Here is a tiny trained network, its code and every weight. The questions are about switching its units off for an input and a target symbol, where a switched-off unit gives its printed mean instead of its output.

import numpy as np


def w(rows, s, z=0):
    codes = np.array(rows[::2]) - 128.0
    scale = np.full(codes.shape[1], s)
    scale[-1] = z or s
    return codes * scale


def f(y):
    return np.maximum(y, 0)


def softmax(a):
    e = np.exp(a - a.max(-1, keepdims=True))
    return e / e.sum(-1, keepdims=True)


def log_softmax(a):
    a = a - a.max(-1, keepdims=True)
    return a - np.log(np.exp(a).sum(-1, keepdims=True))


def net(x, mask):
    ids = ['αβγδεζηθλξπστψω'.index(c) for c in x.split()]
    T = len(ids)
    res = E[ids] + P[:T]
    u = 0
    for l in range(2):
        q, k, v = (res @ M[l].T for M in (Q, K, V))
        z = softmax(np.where(np.tri(T) > 0, q @ k.T / 2**0.5, -1e9)) @ v
        res = res + np.where(mask[u], z, O[l][:, -1]) @ O[l][:, :-1]
        u += 1
        y = f(res @ A[l][:, :-1].T + A[l][:, -1])
        res = res + np.where(mask[u : u + 16], y, B[l][:, -1]) @ B[l][:, :-1]
        u += 16
    return log_softmax(res[-1] @ U[:, :-1].T + U[:, -1])


Q, K, V, O, A, B = {}, {}, {}, {}, {}, {}
E = w([
[110,196,56,167,142],'α',
[117,151,39,121,89],'β',
[97,110,115,123,68],'γ',
[92,117,254,160,106],'δ',
[71,208,172,190,137],'ε',
[157,105,154,179,137],'ζ',
[203,173,123,180,195],'η',
[98,112,135,118,75],'θ',
[102,109,130,128,69],'λ',
[199,156,61,167,151],'ξ',
[199,174,147,88,113],'π',
[90,110,110,125,73],'σ',
[64,152,99,117,165],'τ',
[180,78,88,241,142],'ψ',
[117,80,60,222,124],'ω',
],0.021)
P = w([
[248,214,138,17,47],'0',
[238,169,139,88,52],'1',
[228,127,148,125,94],'2',
[221,85,138,137,133],'3',
[216,41,142,147,163],'4',
[208,2,127,150,193],'5',
],0.0052)
Q[0] = w([
[149,108,254,138,193],'L0H0',
[252,109,144,154,169],'L0H0',
],0.0051)
K[0] = w([
[116,192,235,220,150],'L0H0',
[254,77,109,173,143],'L0H0',
],0.0056)
V[0] = w([
[108,10,97,3,217],'L0H0',
[234,32,108,113,81],'L0H0',
],0.0042)
O[0] = w([
[164,207,155,254,53,1],'L0H0',
[139,227,102,81,18,78],'L0H0',
],0.0076,0.0034)
A[0] = w([
[167,96,53,116,133,73],'L0N0',
[141,102,126,176,169,148],'L0N1',
[113,109,115,37,126,136],'L0N2',
[100,92,106,5,114,161],'L0N3',
[149,163,132,168,51,61],'L0N4',
[133,83,185,108,113,73],'L0N5',
[156,96,80,197,72,1],'L0N6',
[99,43,157,86,45,79],'L0N7',
[187,133,93,125,73,52],'L0N8',
[210,94,109,184,135,203],'L0N9',
[133,110,127,142,50,229],'L0N10',
[55,161,135,36,106,117],'L0N11',
[118,241,152,228,125,60],'L0N12',
[93,107,81,185,137,183],'L0N13',
[127,87,121,117,73,63],'L0N14',
[217,146,153,147,94,138],'L0N15',
],0.012,0.0037)
B[0] = w([
[99,185,228,163,69,208],'L0N0',
[71,110,74,194,126,217],'L0N1',
[178,210,197,117,80,207],'L0N2',
[177,239,184,88,95,247],'L0N3',
[95,67,102,206,161,157],'L0N4',
[88,156,124,158,60,156],'L0N5',
[91,204,203,118,19,175],'L0N6',
[121,246,47,171,161,197],'L0N7',
[98,88,135,203,56,198],'L0N8',
[182,200,145,179,119,230],'L0N9',
[70,94,41,75,164,207],'L0N10',
[234,244,201,99,163,221],'L0N11',
[225,254,211,59,163,191],'L0N12',
[87,61,125,32,131,253],'L0N13',
[122,144,64,85,180,162],'L0N14',
[168,51,85,207,134,199],'L0N15',
],0.0067,0.0049)
Q[1] = w([
[222,163,144,254,151],'L1H0',
[162,89,141,103,14],'L1H0',
],0.0067)
K[1] = w([
[118,113,196,254,124],'L1H0',
[127,97,131,139,46],'L1H0',
],0.0094)
V[1] = w([
[118,119,180,188,161],'L1H0',
[112,126,255,119,118],'L1H0',
],0.0058)
O[1] = w([
[190,203,29,30,14,77],'L1H0',
[137,112,3,94,38,254],'L1H0',
],0.0058,0.0012)
A[1] = w([
[89,99,82,166,168,226],'L1N0',
[169,153,200,107,130,86],'L1N1',
[129,173,150,166,143,104],'L1N2',
[68,5,93,126,126,115],'L1N3',
[137,121,121,87,170,172],'L1N4',
[143,132,163,147,149,91],'L1N5',
[79,130,106,74,141,159],'L1N6',
[162,132,99,73,103,143],'L1N7',
[115,208,60,136,171,177],'L1N8',
[113,15,61,163,107,61],'L1N9',
[176,46,139,123,134,251],'L1N10',
[113,139,189,128,68,205],'L1N11',
[155,167,190,89,159,118],'L1N12',
[121,100,164,136,169,48],'L1N13',
[153,89,106,155,189,255],'L1N14',
[93,120,39,134,93,145],'L1N15',
],0.017,0.0051)
B[1] = w([
[119,197,117,61,94,156],'L1N0',
[132,132,121,161,180,187],'L1N1',
[175,113,147,92,128,189],'L1N2',
[125,127,90,144,231,141],'L1N3',
[110,168,154,165,108,168],'L1N4',
[164,113,121,123,113,143],'L1N5',
[184,127,159,116,98,177],'L1N6',
[129,87,122,182,167,158],'L1N7',
[119,76,182,115,125,252],'L1N8',
[104,25,106,174,56,139],'L1N9',
[117,152,2,168,168,137],'L1N10',
[73,188,93,93,155,182],'L1N11',
[120,72,114,149,107,217],'L1N12',
[179,34,184,201,123,133],'L1N13',
[135,136,41,51,92,152],'L1N14',
[139,90,194,154,189,153],'L1N15',
],0.012,0.016)
U = w([
[130,135,128,134,125,88],'α',
[137,91,198,149,175,175],'β',
[129,132,126,135,127,99],'γ',
[115,205,123,79,172,214],'δ',
[131,117,157,52,2,148],'ε',
[128,113,94,124,91,168],'ζ',
[177,99,117,115,129,2],'η',
[134,134,125,132,130,84],'θ',
[130,137,128,128,130,88],'λ',
[174,194,160,160,84,121],'ξ',
[142,150,114,159,185,113],'π',
[130,134,130,132,131,72],'σ',
[118,94,100,100,175,43],'τ',
[121,118,140,173,71,99],'ψ',
[79,105,116,158,153,121],'ω',
],0.016,0.0059)

Each question gives the input, a string of symbols that net reads in full, and the target symbol t.
The units are the heads (2 rows each of Q, K, V and O) and the neurons (one row each of A and B). Each row of codes is followed by its name. A weight is (code - 128) times the scale printed after its matrix; where a second scale follows, it is the last column's (O, A, B and U).
mask holds one flag per unit, layer by layer, with each layer's heads first. A switched-off unit (its flag False) gives its mean, the last column of its rows in O or B, instead of its output. The means were averaged over made-up inputs and are rounded, as every weight is.
A unit's drop is (log p(t) with every unit on - log p(t) with that unit switched off) / (log p(t) with every unit on - log p(t) with every unit switched off).
The circuit of an input: a set's keep is (log p(t) with only the set's units on - log p(t) with every unit switched off) / (log p(t) with every unit on - log p(t) with every unit switched off). Starting from the 12 units with the biggest drops (on a tie, the unit counted first), units are removed one at a time, each time the one whose removal leaves the highest keep (on an exact tie, the one counted first), for as long as the keep stays at least 0.8.
units of the circuit, in order: the units of the circuit, biggest drop first
most important unit: the unit with the biggest drop
top k neurons: the k neurons with the biggest drops, biggest first
top k neurons in layer l: the k neurons of layer l with the biggest drops, biggest first
input ω τ λ, target β: most important unit : L1N15
input η τ τ σ, target β: top 2 neurons : (L1N15, L0N7)
input π ξ ε α π ω, target ω: top 2 neurons in layer 1 : (L1N9, L1N3)
input ε η τ α π θ, target β: top 2 neurons in layer 1 : (L1N7, L1N15)
input τ λ τ λ ψ τ, target δ: units of the circuit, in order : (L1N0, L1N12)
input τ α τ θ δ ψ, target ψ: top 3 neurons : (L0N9, L0N6, L1N9)
input τ τ π τ τ, target τ: top 4 neurons : (L1N3, L1N9, L0N3, L0N11)
input τ τ τ τ θ, target β: top 2 neurons : (L1N15, L0N7)
input τ π τ ξ β, target δ: units of the circuit, in order : (L1N11, L0N0, L0N6, L1N12)
input τ η ε ξ, target ξ: units of the circuit, in order : (L0N0, L0N9)
input ω θ τ ζ, target ζ: top 2 neurons : (L1N10, L0N15)
input γ τ ε σ, target β: top 4 neurons : (L0N7, L1N15, L1N14, L0N8)
input ε ε ψ, target ψ: units of the circuit, in order : (L1N9, L0N1)
input α ε δ, target δ: units of the circuit, in order : (L1N11)
input τ τ τ ξ τ, target τ: top 2 neurons in layer 0 : (L0N11, L0N3)
input γ ξ η, target η: top 2 neurons : (L1N14, L0N15)
input ξ η ξ λ, target β: top 2 neurons in layer 1 : (L1N8, L1N7)
input ε τ η ε ε, target δ: top 4 neurons : (L0N11, L0N3, L1N3, L1N0)
input η θ θ θ τ τ, target ε: top 2 neurons in layer 0 : (L0N15, L0N8)
input α τ ξ α, target ε: most important unit : L0N3
input τ ξ α τ τ η, target η: top 2 neurons : (L1N14, L0N9)
input ε τ τ τ, target δ: top 2 neurons : (L1N3, L1N0)
